Below are the code and all the weights of a small trained network. Each question names an input and a class and asks about switching units off, where a switched-off unit gives its printed mean instead of its output.

import numpy as np


def w(rows, s, z=0):
    codes = np.array(rows[::2]) - 128.0
    scale = np.full(codes.shape[1], s)
    scale[-1] = z or s
    return codes * scale


def f(y):
    return np.maximum(y, 0)


def log_softmax(a):
    a = a - a.max(-1, keepdims=True)
    return a - np.log(np.exp(a).sum(-1, keepdims=True))


def net(x, mask):
    res = np.array(x, float).reshape(1, 3) / 4 @ E
    y = f(res @ A[0][:, :-1].T + A[0][:, -1])
    res = res + np.where(mask, y, B[0][:, -1]) @ B[0][:, :-1]
    return log_softmax(res[-1] @ U[:, :-1].T + U[:, -1])


A, B = {}, {}
E = w([
[61,98,148,7],'x0',
[121,166,91,85],'x1',
[150,97,164,182],'x2',
],0.017)
A[0] = w([
[134,20,91,235,208],'N0',
[141,130,171,63,221],'N1',
[113,131,136,112,10],'N2',
[130,167,88,111,159],'N3',
[77,59,90,80,61],'N4',
[90,139,122,175,253],'N5',
[121,166,39,132,86],'N6',
[36,101,92,142,177],'N7',
[112,92,111,188,66],'N8',
[171,148,179,153,9],'N9',
[118,164,227,110,152],'N10',
[78,127,83,197,253],'N11',
[125,97,185,119,111],'N12',
[161,223,41,141,146],'N13',
[133,250,84,140,138],'N14',
[98,168,86,115,17],'N15',
[142,75,189,114,127],'N16',
[158,130,162,157,151],'N17',
[139,110,125,94,233],'N18',
[112,130,125,163,225],'N19',
[35,114,128,98,94],'N20',
[132,168,21,142,119],'N21',
[136,103,235,76,63],'N22',
[87,153,150,125,15],'N23',
[174,140,192,158,44],'N24',
[53,140,112,195,124],'N25',
[38,121,16,182,209],'N26',
[110,129,162,76,214],'N27',
[59,162,60,136,27],'N28',
[100,21,217,123,109],'N29',
[70,151,177,85,140],'N30',
[142,126,235,107,137],'N31',
[89,194,52,182,85],'N32',
[180,159,156,134,42],'N33',
[135,146,44,115,159],'N34',
[132,86,122,196,54],'N35',
[121,105,129,98,198],'N36',
[176,103,154,155,5],'N37',
[110,129,160,185,108],'N38',
[69,139,90,205,220],'N39',
],0.011,0.0036)
B[0] = w([
[168,183,53,64,249],'N0',
[82,152,66,187,211],'N1',
[177,149,134,86,140],'N2',
[136,107,135,176,170],'N3',
[197,176,75,96,209],'N4',
[178,192,115,2,178],'N5',
[131,64,228,111,174],'N6',
[150,150,102,89,176],'N7',
[110,139,85,130,170],'N8',
[51,90,41,133,162],'N9',
[42,74,124,148,168],'N10',
[180,174,153,65,193],'N11',
[78,13,163,143,167],'N12',
[129,97,250,141,214],'N13',
[104,76,210,131,201],'N14',
[204,68,192,114,156],'N15',
[74,110,183,197,179],'N16',
[119,158,109,110,178],'N17',
[84,137,55,171,180],'N18',
[186,212,110,77,172],'N19',
[198,195,93,101,212],'N20',
[103,85,200,133,188],'N21',
[96,156,182,116,198],'N22',
[160,202,153,99,139],'N23',
[89,174,75,147,174],'N24',
[146,78,98,127,158],'N25',
[189,128,175,106,172],'N26',
[152,114,45,171,213],'N27',
[179,106,179,138,160],'N28',
[92,73,196,164,221],'N29',
[119,156,87,77,211],'N30',
[80,50,144,186,178],'N31',
[111,82,171,123,186],'N32',
[88,111,142,189,154],'N33',
[115,112,158,159,177],'N34',
[107,163,95,136,187],'N35',
[124,188,49,158,181],'N36',
[81,112,71,181,165],'N37',
[122,156,79,126,176],'N38',
[176,175,137,91,192],'N39',
],0.006,0.012)
U = w([
[240,213,126,1,238],'0',
[64,197,15,134,108],'1',
[97,128,198,124,2],'2',
],0.0064,0.00074)

Each question gives the input, the list of numbers given to net, and the class t.
The units are the neurons (one row each of A and B). Each row of codes is followed by its name. A weight is (code - 128) times the scale printed after its matrix; where a second scale follows, it is the last column's (A, B and U).
mask holds one flag per neuron, in row order. A switched-off neuron (its flag False) gives its mean, the last column of its row in B, instead of its output. The means were averaged over made-up inputs and are rounded, as every weight is.
A unit's drop is (log p(t) with every unit on - log p(t) with that unit switched off) / (log p(t) with every unit on - log p(t) with every unit switched off).
The circuit of an input: a set's keep is (log p(t) with only the set's units on - log p(t) with every unit switched off) / (log p(t) with every unit on - log p(t) with every unit switched off). Starting from the 12 units with the biggest drops (on a tie, the unit counted first), units are removed one at a time, each time the one whose removal leaves the highest keep (on an exact tie, the one counted first), for as long as the keep stays at least 0.8.
units of the circuit, in order: the units of the circuit, biggest drop first
k most important neurons: the k neurons with the biggest drops, biggest first
drop of u: that unit's drop, to one decimal
input [-7,3,-2], class 2: units of the circuit, in order	(N13)
input [2,8,7], class 1: units of the circuit, in order	(N13 N11 N5)
input [-7,-7,-1], class 0: 3 most important neurons	(N11 N0 N5)
input [-7,1,-5], class 2: units of the circuit, in order	(N13 N14)
input [-8,7,-1], class 2: units of the circuit, in order	(N13 N14)
input [-7,6,8], class 0: units of the circuit, in order	(N11 N0)
input [-8,4,-2], class 2: 3 most important neurons	(N13 N14 N21)
input [-8,3,-3], class 2: 2 most important neurons	(N13 N14)
input [-8,-5,-4], class 0: drop of N0	0.1
input [-1,-1,5], class 1: drop of N27	-0.1
input [8,-1,-5], class 1: drop of N20	-0.1
input [-6,5,-2], class 2: drop of N13	0.2
